J182: [-2.47 -3.24  3.07 -0.33  0.98 -0.23 -1.89  3.58 -4.59  2.31  2.72  0.58
 -0.60 -6.11  1.34 -4.55 -2.08 -6.51 -7.39  0.96  1.08  0.62  0.96 -2.70
  9.35  4.27  4.28  4.51  4.81]
J820: [-2.47 -3.24  3.07 -0.33  0.98 -0.23 -1.89  3.58 -4.59  2.31  2.72  0.58
 -0.60 -6.11  1.34 -4.55 -2.08 -6.51  0.58  0.96  1.08 -1.02  0.84 -2.73
  9.44 -5.39  4.30  4.49  4.81]
J943: [-2.47  2.72  3.07  0.59 -1.02 -0.19 -1.89  3.59 -4.59  2.31  2.72  0.58
 -0.60 -6.11  1.34 -4.55 -2.08 -6.51 -7.26  0.96  1.08  0.62  0.96 -2.70
  9.35 -5.37  4.28  4.51  4.81]
q: [-2.47 -3.24  3.07 -0.33  0.98 -0.23 -1.89  3.58 -4.59  2.31  2.72  0.58
 -0.60 -6.11  1.34 -4.55 -2.08 -6.51  0.58  0.96  1.08 -1.02  0.84 -2.73
  9.44 -5.39  4.30  4.49  4.81]  J820
miss J182: [ 0.96  1.34 -0.23 -6.11 -2.47 -1.89  0.98 -2.08 -7.39 -0.33  4.81 -4.59
  1.08 -2.70  3.07  4.51  2.72  4.27 -4.55  0.62  9.35  3.58 -6.51 -3.24
 -0.60  0.96  0.58  2.31]  [4.28]
q: [-2.47 -3.24  3.07 -0.33  0.98 -0.23 -1.89  3.58 -4.59  2.31  2.72  0.58
 -0.60 -6.11  1.34 -4.55 -2.08 -6.51 -7.39  0.96  1.08  0.62  0.96 -2.70
  9.35  4.27  4.28  4.51  4.81]  J182

J597: [ 1.00 -5.35  2.56  1.00 -5.89 -2.08 -5.58  2.23 -0.83 -1.71  0.15 -0.03
  2.85]
J343: [-2.39  0.70  0.22  2.14 -5.58 -0.69 -0.42 -0.22 -0.94 -1.70 -0.84 -1.80
  0.59]
J812: [ 3.47 -5.35  2.56  1.00 -5.89 -2.08 -5.58  2.23 -5.57  2.29  0.14 -0.03
 -1.70]
J30: [ 3.47 -5.35  2.56  1.00 -4.86 -2.08 -5.58  2.23  6.89  2.29  0.15 -0.03
  2.85]
miss J343: [ 0.22 -0.42 -1.80  2.14 -5.58 -0.94 -0.84 -0.22 -2.39  0.70 -0.69  0.59]  [-1.70]
common J30 J343:   [-5.58]
miss J343: [-0.94 -0.22  0.70 -1.70 -0.42  2.14 -1.80  0.22 -5.58  0.59 -0.84 -0.69]  [-2.39]
q: [ 3.47 -5.35  2.56  1.00 -4.86 -2.08 -5.58  2.23  6.89  2.29  0.15 -0.03
  2.85]  J30
common J343 J597:   [-5.58]
common J597 J343:   [-5.58]

J253: [-2.96  6.05  0.01  5.87]
J610: [ 6.42  8.64  3.00 -0.98]
J394: [-2.95  6.43  8.69 -2.25]
J542: [-1.37 -2.95 -1.27  6.43]
q: [ 6.42  8.64  3.00 -0.98]  J610
miss J253: [-2.96  0.01  6.05]  [5.87]
q: [-1.37 -2.95 -1.27  6.43]  J542

J221: [ 0.26 -2.06  1.77  1.17  1.76  0.12 -1.81 -0.06  2.01 -1.92  1.57  1.67
  1.74 -0.90  1.72 -1.85  1.79  2.00]
J601: [-4.42  4.91 -6.06 -0.67 -6.14  2.96  5.83  5.84  5.87  5.27  0.12 -5.68
 -5.81  3.74 -4.34  5.73 -4.86 -4.92]
J944: [-2.12 -0.16 -1.91  0.92 -2.07 -1.42  2.01  0.42  1.47  1.58 -1.12 -2.06
 -2.30  2.48 -1.78 -0.17 -1.99 -1.57]
J75: [-2.34  6.31 -6.09 -3.05 -5.95 -0.34  6.26 -1.71  6.68  6.92 -4.27 -6.38
 -5.69  1.78 -6.82  6.56 -6.49 -6.74]
J561: [ 0.34 -3.13  3.40  0.11  3.19 -1.52 -3.31 -0.16 -3.43 -3.26  3.98  3.32
  3.39  0.22  3.17 -3.48  3.49  3.46]
miss J601: [ 5.27 -6.14  5.73 -6.06 -4.34 -4.92  5.84  0.12 -5.81 -0.67  4.91  3.74
 -4.42  5.87  2.96 -4.86 -5.68]  [5.83]
miss J221: [ 1.67  0.26  1.76 -0.90  2.01 -1.92  1.17  1.57 -2.06  1.77  0.12  1.72
  1.74 -1.81  1.79 -0.06 -1.85]  [2.00]
common J561 J944:   [-0.16]
common J221 J601:   [0.12]

J864: [-2.39  4.82  4.18  4.33  3.66  3.65 -5.05 -0.23 -4.53 -1.17]
J722: [-2.15 -5.97 -7.57  1.02  4.47  0.14 -6.23 -0.86 -8.04  3.08]
J765: [ 1.61  5.23 -0.43  3.75  0.28 -3.81 -0.88 -2.17  4.36  2.16]
J559: [-1.76 -0.30  2.94 -1.46  3.66 -7.12  2.75 -1.88  3.99 -2.01]
J865: [-0.89 -2.34 -2.03  2.95  0.61  1.93 -6.20 -0.56 -2.02  0.02]
J249: [ 5.58 -6.31  0.96 -1.07 -3.80  1.38  0.24  0.23 -3.91  0.85]
J844: [ 5.66  2.67  3.16  3.46  0.46  2.43 -2.87 -2.36  1.53 -2.68]
common J559 J864:   [3.66]
miss J865: [ 0.02  0.61  1.93 -2.34 -0.89  2.95 -6.20 -0.56 -2.02]  [-2.03]
miss J249: [-3.80  1.38  0.85  0.96 -1.07  0.23 -6.31 -3.91  5.58]  [0.24]

J915: [ 6.26 -7.39  0.26  1.42 -6.70 -7.92  5.04 -2.75]
J65: [-2.31  3.07  0.82  3.31  3.36  3.00 -0.84  3.79]
J465: [ 5.11 -4.81 -1.10  2.80 -3.94 -4.80  2.81 -2.70]
J196: [-4.12  3.65 -0.56 -0.84  4.59  2.48 -2.76  1.57]
J256: [ 1.56 -1.89 -0.41  0.79 -1.11 -2.41  2.34 -0.83]
miss J465: [ 2.80 -3.94  5.11 -2.70 -4.80 -4.81 -1.10]  [2.81]
common J196 J65:   [-0.84]
miss J196: [ 2.48  3.65 -0.56 -0.84 -2.76 -4.12  4.59]  [1.57]
miss J465: [ 5.11 -3.94 -4.80 -1.10  2.81  2.80 -2.70]  [-4.81]

J995: [ 1.99  6.74  4.92  3.77 -0.78]
J54: [ 1.98  6.74  4.92  3.59 -0.78]
J482: [ 1.95  4.95  4.94  6.74 -0.55]
J449: [-2.72 -4.40 -5.60  1.99 -1.97]
miss J482: [-0.55  1.95  4.95  6.74]  [4.94]
common J482 J995:   [6.74]
common J54 J482:   [6.74]

